Here is a tiny trained network, its code and every weight. The questions are about switching its units off for an input and a class, where a switched-off unit gives its printed mean instead of its output.

import numpy as np


def w(rows, s, z=0):
    codes = np.array(rows[::2]) - 128.0
    scale = np.full(codes.shape[1], s)
    scale[-1] = z or s
    return codes * scale


def f(y):
    return y / 2 * (1 + np.tanh(0.7978845608 * (y + 0.044715 * y**3)))


def log_softmax(a):
    a = a - a.max(-1, keepdims=True)
    return a - np.log(np.exp(a).sum(-1, keepdims=True))


def net(x, mask):
    res = np.array(x, float).reshape(1, 5) / 4 @ E
    y = f(res @ A[0][:, :-1].T + A[0][:, -1])
    res = res + np.where(mask, y, B[0][:, -1]) @ B[0][:, :-1]
    return log_softmax(res[-1] @ U[:, :-1].T + U[:, -1])


A, B = {}, {}
E = w([
[103,33,82,109,58,27],'x0',
[80,87,16,122,163,196],'x1',
[192,101,134,192,94,98],'x2',
[134,144,141,172,114,125],'x3',
[112,67,117,246,145,60],'x4',
],0.013)
A[0] = w([
[133,83,205,85,59,95,128],'n0',
[113,39,76,246,147,141,179],'n1',
[118,130,130,137,153,103,64],'n2',
[85,166,52,27,150,212,186],'n3',
[92,140,95,150,112,132,88],'n4',
[111,115,108,127,134,190,3],'n5',
[138,178,192,184,154,219,150],'n6',
[104,66,107,180,101,112,204],'n7',
[152,112,122,127,122,55,192],'n8',
],0.014,0.0047)
B[0] = w([
[128,198,135,119,27,64,192],'n0',
[121,82,55,114,240,167,235],'n1',
[160,134,103,110,123,118,131],'n2',
[97,66,202,8,67,206,253],'n3',
[143,119,110,97,117,164,143],'n4',
[128,134,174,88,143,87,152],'n5',
[162,197,150,157,182,175,236],'n6',
[84,112,54,155,113,118,201],'n7',
[112,107,112,171,86,89,181],'n8',
],0.012,0.021)
U = w([
[134,73,8,178,133,123,3],'0',
[132,89,179,84,76,180,129],'1',
[144,121,135,177,37,34,200],'2',
[191,210,159,204,140,177,146],'3',
],0.013,0.0027)

Each question gives the input, the list of numbers given to net, and the class t.
The units are the neurons (one row each of A and B). Each row of codes is followed by its name. A weight is (code - 128) times the scale printed after its matrix; where a second scale follows, it is the last column's (A, B and U).
mask holds one flag per neuron, in row order. A switched-off neuron (its flag False) gives its mean, the last column of its row in B, instead of its output. The means were averaged over made-up inputs and are rounded, as every weight is.
A unit's drop is (log p(t) with every unit on - log p(t) with that unit switched off) / (log p(t) with every unit on - log p(t) with every unit switched off).
The circuit of an input: a set's keep is (log p(t) with only the set's units on - log p(t) with every unit switched off) / (log p(t) with every unit on - log p(t) with every unit switched off). Starting from all 9 units, units are removed one at a time, each time the one whose removal leaves the highest keep (on an exact tie, the one counted first), for as long as the keep stays at least 0.8.
units of the circuit, in order: the units of the circuit, biggest drop first
top k neurons: the k neurons with the biggest drops, biggest first
drop of u: that unit's drop, to one decimal
input [-1,-7,2,7,1], class 2: units of the circuit, in order -> (n0)
input [0,-5,-6,1,2], class 2: units of the circuit, in order -> (n3 n1)
input [6,-5,0,-7,8], class 0: top 2 neurons -> (n1 n7)
input [8,-1,-7,5,-3], class 2: units of the circuit, in order -> (n0 n1)
input [1,-2,4,-7,2], class 2: top 2 neurons -> (n1 n0)
input [-2,2,7,6,-7], class 3: units of the circuit, in order -> (n6 n3)
input [8,-3,6,6,2], class 0: top 3 neurons -> (n1 n7 n3)
input [0,-6,0,4,6], class 2: top 3 neurons -> (n0 n8 n6)
input [-8,8,-8,-1,6], class 1: drop of n3 -> 3.3
input [-7,-3,6,-5,-6], class 3: drop of n6 -> 1.1
input [-8,3,-1,-6,4], class 3: drop of n0 -> -0.1
input [0,3,8,8,-4], class 0: drop of n3 -> 1.3
